Below are the code and all the weights of a small trained network. Each question names an input and a target symbol and asks about switching units off, where a switched-off unit gives its printed mean instead of its output.

import numpy as np


def w(rows, s, z=0):
    codes = np.array(rows[::2]) - 128.0
    scale = np.full(codes.shape[1], s)
    scale[-1] = z or s
    return codes * scale


def norm(h):
    return h / np.sqrt((h * h).mean(-1, keepdims=True) + 1e-5)


def f(y):
    return np.maximum(y, 0)


def softmax(a):
    e = np.exp(a - a.max(-1, keepdims=True))
    return e / e.sum(-1, keepdims=True)


def log_softmax(a):
    a = a - a.max(-1, keepdims=True)
    return a - np.log(np.exp(a).sum(-1, keepdims=True))


def net(x, mask):
    ids = ['ζμξπσφ'.index(c) for c in x.split()]
    T = len(ids)
    res = E[ids] + P[:T]
    r = norm(res)
    for j in range(2):
        rows = slice(4 * j, 4 * j + 4)
        q, k, v = (r @ M[0][rows].T for M in (Q, K, V))
        z = softmax(np.where(np.tri(T) > 0, q @ k.T / 4**0.5, -1e9)) @ v
        o = O[0][rows]
        res = res + np.where(mask[j], z, o[:, -1]) @ o[:, :-1]
    y = f(norm(res) @ A[0][:, :-1].T + A[0][:, -1])
    res = res + np.where(mask[2:10], y, B[0][:, -1]) @ B[0][:, :-1]
    return log_softmax(norm(res)[-1] @ U[:, :-1].T + U[:, -1])


Q, K, V, O, A, B = {}, {}, {}, {}, {}, {}
E = w([
[125,67,186,118,115,103,178,111,137,94,153,47],'ζ',
[38,153,93,163,164,94,145,112,82,121,187,146],'μ',
[128,120,181,8,145,111,63,162,143,94,138,153],'ξ',
[58,202,131,134,43,135,89,157,125,138,166,30],'π',
[42,139,160,136,142,205,90,61,175,134,160,129],'σ',
[144,133,88,146,83,195,187,127,144,70,149,184],'φ',
],0.012)
P = w([
[196,95,170,116,143,143,102,45,6,254,246,150],'0',
[132,111,180,91,85,123,154,27,20,217,210,160],'1',
[103,115,179,79,89,147,163,45,37,184,193,148],'2',
[96,137,158,68,121,136,156,62,42,136,178,121],'3',
[81,137,147,75,126,136,151,80,48,105,158,116],'4',
[59,130,153,83,128,126,137,97,80,94,138,124],'5',
[65,146,144,86,150,114,142,112,102,84,127,103],'6',
[54,138,153,107,150,98,148,132,141,73,115,131],'7',
[42,144,146,116,180,111,149,163,133,56,90,92],'8',
[57,147,164,152,186,62,121,172,186,41,101,106],'9',
[42,144,168,164,198,60,133,179,179,23,56,109],'10',
[30,164,171,166,230,41,144,190,203,15,29,97],'11',
],0.0049)
Q[0] = w([
[25,154,221,38,185,104,102,121,167,5,171,112],'h0',
[217,110,73,142,106,142,128,154,133,216,53,154],'h0',
[140,161,131,125,95,170,87,125,131,158,148,117],'h0',
[127,148,123,113,110,193,98,103,139,125,172,168],'h0',
[51,182,135,144,182,108,93,151,107,124,147,150],'h1',
[197,173,40,171,141,190,77,137,114,243,55,179],'h1',
[215,68,108,136,138,101,140,153,140,140,74,121],'h1',
[191,93,126,75,148,109,101,154,178,159,53,148],'h1',
],0.011)
K[0] = w([
[83,169,125,183,143,140,129,163,215,44,55,116],'h0',
[158,89,144,121,123,105,151,98,17,199,215,125],'h0',
[163,93,132,143,110,184,172,83,114,151,127,140],'h0',
[194,125,48,162,76,189,154,105,150,115,99,188],'h0',
[200,71,198,67,159,117,130,155,198,46,2,95],'h1',
[155,104,139,88,95,171,113,43,100,212,199,114],'h1',
[47,173,116,169,145,153,88,103,97,231,230,100],'h1',
[86,172,130,107,129,120,72,109,38,254,200,117],'h1',
],0.0087)
V[0] = w([
[133,174,139,85,112,103,61,170,121,197,72,99],'h0',
[234,193,132,101,26,125,166,183,77,104,85,136],'h0',
[132,144,123,144,203,2,171,160,16,100,97,141],'h0',
[157,119,114,68,186,134,113,163,133,71,77,247],'h0',
[83,125,114,161,97,83,165,188,63,94,207,119],'h1',
[119,85,128,181,114,178,106,45,168,153,102,53],'h1',
[58,211,102,149,74,188,109,136,181,138,181,111],'h1',
[40,131,165,65,150,45,63,149,90,191,138,76],'h1',
],0.0052)
O[0] = w([
[60,157,163,94,107,174,108,140,157,216,155,50,29],'h0',
[106,228,242,218,116,90,131,188,107,120,187,139,58],'h0',
[230,194,34,85,156,214,82,124,137,102,113,151,3],'h0',
[123,115,179,166,124,202,168,1,131,134,243,174,52],'h0',
[186,150,104,180,134,132,186,12,109,96,52,153,216],'h1',
[221,50,135,52,116,139,127,83,182,3,188,138,85],'h1',
[197,113,49,220,94,167,100,199,171,149,217,186,137],'h1',
[160,161,139,91,131,170,157,231,144,132,26,33,119],'h1',
],0.0044,0.0051)
A[0] = w([
[53,151,60,145,149,90,99,109,118,197,157,131,78],'n0',
[161,92,73,110,61,188,96,82,191,152,121,175,2],'n1',
[186,167,118,153,67,172,130,181,157,155,205,125,240],'n2',
[111,56,186,69,134,106,146,154,152,91,155,101,73],'n3',
[165,112,171,92,123,193,134,102,190,145,80,56,127],'n4',
[193,109,32,118,138,113,135,160,127,151,118,120,81],'n5',
[80,150,135,200,114,85,184,129,120,142,196,65,152],'n6',
[135,255,133,178,141,167,64,136,102,189,142,192,236],'n7',
],0.0087,0.005)
B[0] = w([
[139,212,160,133,119,204,46,124,178,109,161,181,188],'n0',
[140,53,175,44,156,130,59,153,179,33,165,158,136],'n1',
[188,167,125,156,3,200,198,155,61,85,36,100,169],'n2',
[78,122,108,169,134,101,80,156,98,161,130,182,220],'n3',
[178,148,144,130,56,207,86,92,188,108,195,129,215],'n4',
[88,28,55,159,204,56,202,152,49,181,65,149,140],'n5',
[32,93,130,135,176,66,122,75,144,149,109,57,254],'n6',
[159,233,170,183,143,168,123,204,80,123,161,246,207],'n7',
],0.0071,0.0076)
U = w([
[114,207,175,163,97,135,75,209,121,163,71,68,77],'ζ',
[136,27,81,93,132,79,140,76,187,143,113,49,254],'μ',
[146,161,146,151,139,227,112,60,164,95,220,179,90],'ξ',
[211,145,12,146,85,158,223,176,105,89,87,172,135],'π',
[89,124,118,204,229,59,194,150,73,173,140,200,98],'σ',
[255,103,192,33,164,93,57,229,124,82,142,174,65],'φ',
],0.0062,0.0037)

Each question gives the input, a string of symbols that net reads in full, and the target symbol t.
The units are the heads (4 rows each of Q, K, V and O) and the neurons (one row each of A and B). Each row of codes is followed by its name. A weight is (code - 128) times the scale printed after its matrix; where a second scale follows, it is the last column's (O, A, B and U).
mask holds one flag per unit, heads first, then neurons. A switched-off unit (its flag False) gives its mean, the last column of its rows in O or B, instead of its output. The means were averaged over made-up inputs and are rounded, as every weight is.
A unit's drop is (log p(t) with every unit on - log p(t) with that unit switched off) / (log p(t) with every unit on - log p(t) with every unit switched off).
The circuit of an input: a set's keep is (log p(t) with only the set's units on - log p(t) with every unit switched off) / (log p(t) with every unit on - log p(t) with every unit switched off). Starting from all 10 units, units are removed one at a time, each time the one whose removal leaves the highest keep (on an exact tie, the one counted first), for as long as the keep stays at least 0.8.
units of the circuit, in order: the units of the circuit, biggest drop first
unit that matters most: the unit with the biggest drop
k most important neurons: the k neurons with the biggest drops, biggest first
which heads matter: for each layer, one digit per head in row order, 1 if its drop is at least 0.15 and else 0, layers parted by /
drop when u is switched off: that unit's drop, to one decimal
input π ζ μ π μ μ μ ζ, target π: unit that matters most -> h0
input π μ μ μ σ π, target μ: units of the circuit, in order -> h0, n7
input μ ξ μ π ξ, target ζ: which heads matter -> 11
input ξ π σ φ ζ π φ, target σ: 3 most important neurons -> n4, n0, n6
input π μ σ φ ζ ξ φ ζ σ π π μ, target μ: which heads matter -> 01
input μ π ζ φ ζ σ, target μ: units of the circuit, in order -> n7, h1
input σ φ μ ζ μ, target π: units of the circuit, in order -> h0, h1
input μ φ ξ, target σ: 2 most important neurons -> n4, n3
input μ σ φ π, target σ: units of the circuit, in order -> n4, h1
input π μ σ ξ σ φ π μ φ μ μ ζ, target π: units of the circuit, in order -> h0, n6
input ξ φ ξ σ, target σ: 4 most important neurons -> n4, n6, n2, n7
input μ σ μ μ, target μ: units of the circuit, in order -> n7, h0
input φ π ζ ξ σ, target μ: which heads matter -> 10
input μ ζ π ζ σ φ μ π, target ξ: unit that matters most -> h1
input ξ φ μ ξ φ σ, target σ: 4 most important neurons -> n4, n6, n7, n2
input π ξ σ, target ζ: 2 most important neurons -> n6, n0
input ξ ξ φ ξ ζ ζ μ, target π: units of the circuit, in order -> h0, n6
input π π ξ μ μ ξ σ ξ, target μ: drop when n6 is switched off -> -0.3
input σ φ ζ ζ μ ζ σ φ π, target σ: drop when h0 is switched off -> 0.4
input π σ σ μ σ ζ μ σ μ ξ ζ, target ξ: drop when h0 is switched off -> 1.8
input ξ ζ μ ζ φ π μ, target ξ: unit that matters most -> n0
